gedu: [136 197 174 129 104 100  99 128  92 148 142 172  91 152 109 147 140 165
 121 152 151 145  86 132 125 117 127 123 113 107 132 144  87 199 167 148
 153 146]
vaki: [105 106 129 149 186 190 154 111 153 174 134 143 144 186 141 127 170 121
 132 129 205 141 141 105 169 128 137 103 132 160 140 126 112  71 158 127
 148 134]
tafa: [ 96  49 122 140 124 113 142  99  91 128 148 172  92 126 198 123 179 130
 123 123  81 157 146  88 140 145 172 113 103 158  97 118 139 117 150 119
  86 123]
kolu: [121 118  80 119 114 160 132  87 113 132  93 128 126 116  81 144 119 144
 120 126 164 177  71 131 158 115 178  88 183 126 163 164  75  96 113 162
 151 123]
zam: [105 106 129 149 186 190 154 111 153 174 134 143 144 186 141 127 170 121
 132 129 205 141 141 105 169 128 137 103 132 160 140 126 112  71 158 127
 146 143]
zalu: [136 197 174 129 104 156 145 193  91  72 128 104 140 152 109 147 140 165
 121 152 151 145  86 132 125 117 127 123 113 107 132 144  87 199 167 124
 135 109]
tuko: [120 135  95  90  82 141 183 136 143  69 175 167  98  85 115  98  99 117
  91 141  86 165 119 125 164 120 171 104 101 112 136  99 106 150 104 151
 155 129]
Kas: [119 153 116 128 101 145 156 144 114 127 182 110 123 151 190 135 111 145
  80 179 160 164 122  90 156 120 194  83 110  91 176 153 129 109 155 109
 126 134]
kizo: [105 106 129 149 186 190 154 111 153 174 134 143 144 186 141 127 170 121
 132 129 205 141 141 105 169 128 137 103 132 160 140 126  85 140  49 144
 104 125]
asked: [145 156] -> Kas
asked: [142  99  91 128 148 172  92] -> tafa
asked: [151 190 135 111 145  80 179] -> Kas
asked: [136 197 174 129 104 100  99 128  92 148 142 172  91 152 109 147 140 165
 121 152 151 145  86 132 125 117 127 123 113 107 132 144  87 199 167 148
 153 146] -> gedu

Pav: [149 130 112 139 126 144 110 122 123 136 130 145 116 114 141 147 100 146
 142 148 131 175  99 146 135 120 124 163 139 121 164 101 122 123 117 170
 119 109 157 145 134 153  90 121 152 131 172 174 101 114 132 154 116 142
 121 146  95]
som: [126 113 115 157 129 116 143  99 119 141 147 113 131  94 116 119 108 126
 170 112 133 126 129 125 138  99 127 158 115 125 142 133 121 121 122 146
 105 156 135 155 110 140 121 161 142 132 160 174 132 115 146 133 112 146
 115 114 162]
Doke: [149 130 112 139 126 144 110 122 123 136 130 145 116 114 141 147 100 146
 142 148 131 175  99 146 135 120 124 163 139 121 164 101 122 119 117 170
 119 109 157 145 134 153  90 121 152 131 153 174 101 114 132 154 116 142
 121 146  95]
Nolum: [ 96 119 158 146 103 135 133 114  96 135 135 132 154 111 120 112  96  91
 153 123 102 124 155 111 143 116 138 153 147 114 110 150  86 151 131  98
  94 135 156 167 137 154 130 174 155 106 166 153 136 102 159 136 139 110
 153 110 163]
punur: [122  98 116 167 120 112 160  92 110 148 157 104 133  73 107 112 108 113
 192  95 136 109 144 114 140  84 126 163 105 114 131 157 123 121 118 124
  98 111 137 169 101 149 127 187 145 126 156 186 153 102 152 117 103 136
 116  97 197]
asked: [149 130 112 139 126 144 110 122 123 136 130 145 116 114 141 147 100 146
 142 148 131 175  99 146 135 120 124 163 139 121 164 101 122 119 117 170
 119 109 157 145 134 153  90 121 152 131 153 174 101 114 132 154 116 142
 121 146  95] -> Doke
asked: [135 156] -> Nolum

Zubik: [146 152 124  90  79 124  82 131 123  87 141 178  73 174  62 117 114 118
 151 110 123 139]
kizin: [119 102 124 123  90  82  79 124 131 111  67  76 131 129  95 107 119 108
 112 177  89 183]
fetap: [ 62 117 114 118 151 110 126 139 123 133 122 118 120 121 129 112 123 107
 127 150 111 150]
asked: [151 110 126 139 123 133 122 118 120 121] -> fetap
asked: [124  90  79 124  82 131 123] -> Zubik
asked: [ 62 117 114 118 151 110 123 139] -> Zubik
asked: [ 73 174  62 117] -> Zubik
asked: [131 123] -> Zubik
asked: [ 62 117 114 118 151 110 126 139 123 133 122 118 120 121 129 112 123 107
 127 150 111 150] -> fetap
asked: [118 151 110 126 139 123] -> fetap

nuled: [164 105  50  83 137 168 141 140 145  74]
Duk: [164 105  50 148 137 168 141 140 145  74]
ledav: [105  51  83 137 168 141 140 145  74  74]
asked: [164 105  50 148 137 168 141 140] -> Duk
asked: [164 105  50  83 137 168 141 140 145  74] -> nuled
asked: [164 105  50 148 137 168 141 140 145  74] -> Duk
asked: [105  50  83 137 168 141 140 145  74] -> nuled
asked: [50 83] -> nuled
asked: [105  50 148 137 168 141 140 145  74] -> Duk

